Below is a small trained network, with its code and all its weights. Each question gives an input and a target symbol and asks what happens when units are switched off, that is, made to give their printed mean instead of their output.

import numpy as np


def w(rows, s, z=0):
    codes = np.array(rows[::2]) - 128.0
    scale = np.full(codes.shape[1], s)
    scale[-1] = z or s
    return codes * scale


def f(y):
    return np.maximum(y, 0)


def softmax(a):
    e = np.exp(a - a.max(-1, keepdims=True))
    return e / e.sum(-1, keepdims=True)


def log_softmax(a):
    a = a - a.max(-1, keepdims=True)
    return a - np.log(np.exp(a).sum(-1, keepdims=True))


def net(x, mask):
    ids = ['αγδεζμξω'.index(c) for c in x.split()]
    T = len(ids)
    res = E[ids] + P[:T]
    q, k, v = (res @ M[0].T for M in (Q, K, V))
    z = softmax(np.where(np.tri(T) > 0, q @ k.T / 2**0.5, -1e9)) @ v
    res = res + np.where(mask[0], z, O[0][:, -1]) @ O[0][:, :-1]
    y = f(res @ A[0][:, :-1].T + A[0][:, -1])
    res = res + np.where(mask[1:13], y, B[0][:, -1]) @ B[0][:, :-1]
    return log_softmax(res[-1] @ U[:, :-1].T + U[:, -1])


Q, K, V, O, A, B = {}, {}, {}, {}, {}, {}
E = w([
[113,161,149,138,121],'α',
[128,136,195,176,171],'γ',
[129,105,151,74,123],'δ',
[106,118,106,142,80],'ε',
[113,126,80,99,23],'ζ',
[91,220,159,96,108],'μ',
[250,51,162,108,62],'ξ',
[115,158,127,113,82],'ω',
],0.021)
P = w([
[201,76,157,134,115],'0',
[133,131,112,56,168],'1',
[48,175,232,110,50],'2',
[227,111,151,153,126],'3',
[88,110,100,106,160],'4',
[77,206,219,134,61],'5',
[239,148,118,178,152],'6',
[55,76,106,132,155],'7',
[104,228,199,157,77],'8',
[252,189,102,205,163],'9',
[53,63,99,145,144],'10',
[130,251,179,186,87],'11',
],0.014)
Q[0] = w([
[134,103,147,108,116],'head 1',
[149,184,254,198,5],'head 1',
],0.013)
K[0] = w([
[142,86,185,65,66],'head 1',
[213,232,76,254,90],'head 1',
],0.011)
V[0] = w([
[106,254,148,80,172],'head 1',
[132,111,238,243,158],'head 1',
],0.0072)
O[0] = w([
[18,46,220,1,51,4],'head 1',
[88,53,54,212,155,213],'head 1',
],0.0085,0.0032)
A[0] = w([
[62,150,16,78,195,41],'neuron 1',
[72,162,144,131,168,184],'neuron 2',
[121,118,19,158,211,92],'neuron 3',
[89,120,158,6,106,42],'neuron 4',
[193,62,220,127,233,10],'neuron 5',
[127,130,212,182,168,1],'neuron 6',
[54,197,115,148,143,221],'neuron 7',
[17,53,177,105,116,16],'neuron 8',
[29,129,221,85,73,87],'neuron 9',
[2,133,170,138,138,208],'neuron 10',
[38,178,22,101,77,126],'neuron 11',
[191,65,220,155,157,72],'neuron 12',
],0.0088,0.0063)
B[0] = w([
[70,221,203,91,86,135],'neuron 1',
[141,107,89,124,79,193],'neuron 2',
[120,77,180,131,39,192],'neuron 3',
[76,91,83,149,192,198],'neuron 4',
[81,81,236,63,87,176],'neuron 5',
[106,111,164,69,82,146],'neuron 6',
[148,110,93,41,216,244],'neuron 7',
[132,96,175,160,224,178],'neuron 8',
[110,144,151,192,79,253],'neuron 9',
[167,117,56,116,51,252],'neuron 10',
[130,85,183,127,198,206],'neuron 11',
[2,83,100,106,183,209],'neuron 12',
],0.0095,0.0072)
U = w([
[109,121,137,148,36,66],'α',
[147,41,60,128,124,81],'γ',
[115,131,134,220,73,83],'δ',
[142,98,156,80,155,254],'ε',
[157,164,238,149,102,175],'ζ',
[96,117,182,196,109,51],'μ',
[125,150,178,236,213,233],'ξ',
[154,125,156,114,3,20],'ω',
],0.011,0.0051)

Each question gives the input, a string of symbols that net reads in full, and the target symbol t.
The units are the heads (2 rows each of Q, K, V and O) and the neurons (one row each of A and B). Each row of codes is followed by its name. A weight is (code - 128) times the scale printed after its matrix; where a second scale follows, it is the last column's (O, A, B and U).
mask holds one flag per unit, heads first, then neurons. A switched-off unit (its flag False) gives its mean, the last column of its rows in O or B, instead of its output. The means were averaged over made-up inputs and are rounded, as every weight is.
A unit's drop is (log p(t) with every unit on - log p(t) with that unit switched off) / (log p(t) with every unit on - log p(t) with every unit switched off).
The circuit of an input: a set's keep is (log p(t) with only the set's units on - log p(t) with every unit switched off) / (log p(t) with every unit on - log p(t) with every unit switched off). Starting from the 12 units with the biggest drops (on a tie, the unit counted first), units are removed one at a time, each time the one whose removal leaves the highest keep (on an exact tie, the one counted first), for as long as the keep stays at least 0.8.
units of the circuit, in order: the units of the circuit, biggest drop first
most important unit: the unit with the biggest drop
top k neurons: the k neurons with the biggest drops, biggest first
input ξ γ γ ξ ω ε μ γ γ, target μ: top 2 neurons -> [neuron 8; neuron 9]
input δ μ γ ζ μ ε, target ζ: top 2 neurons -> [neuron 12; neuron 4]
input ξ δ ξ ζ α γ μ ζ ε, target μ: top 3 neurons -> [neuron 8; neuron 9; neuron 4]
input ω ω ξ μ ω ω δ ω α ε ε γ, target ε: top neuron -> [neuron 7]
input μ ξ μ δ ε, target ε: units of the circuit, in order -> [neuron 11; head 1]
input ζ ω μ α ζ δ μ δ γ γ ξ, target ε: top 4 neurons -> [neuron 10; neuron 9; neuron 5; neuron 2]
input α α ξ ζ ξ δ μ δ δ, target μ: top 3 neurons -> [neuron 9; neuron 8; neuron 4]
input ω ω μ ξ ω α γ ζ ζ ζ ξ α, target ζ: top 2 neurons -> [neuron 12; neuron 4]
input μ ω ξ, target μ: units of the circuit, in order -> [head 1; neuron 9; neuron 8; neuron 4]
input μ δ ζ ζ μ δ δ μ, target γ: units of the circuit, in order -> [neuron 10; neuron 7]
input ε ξ γ, target ε: units of the circuit, in order -> [head 1; neuron 7; neuron 6; neuron 9]
input δ ζ α, target δ: top 2 neurons -> [neuron 9; neuron 10]
input μ ξ ω δ δ α α α ε γ α α, target γ: units of the circuit, in order -> [head 1; neuron 7; neuron 10]
input ξ α δ δ α ξ μ ζ μ ε ζ μ, target ε: most important unit -> neuron 7
input ξ α α, target ξ: top 2 neurons -> [neuron 10; neuron 7]
input ω ξ α α ε, target ε: units of the circuit, in order -> [neuron 9; neuron 11; neuron 1]
input γ ξ ε ε, target δ: units of the circuit, in order -> [neuron 7; head 1]
input μ ω ζ, target μ: units of the circuit, in order -> [neuron 9; neuron 8; head 1]
input δ δ ω ξ δ ζ δ ζ ε ω ξ ε, target ω: units of the circuit, in order -> [head 1; neuron 10]
input α α ε δ ε μ ξ ξ ξ γ, target μ: units of the circuit, in order -> [head 1; neuron 3; neuron 5]
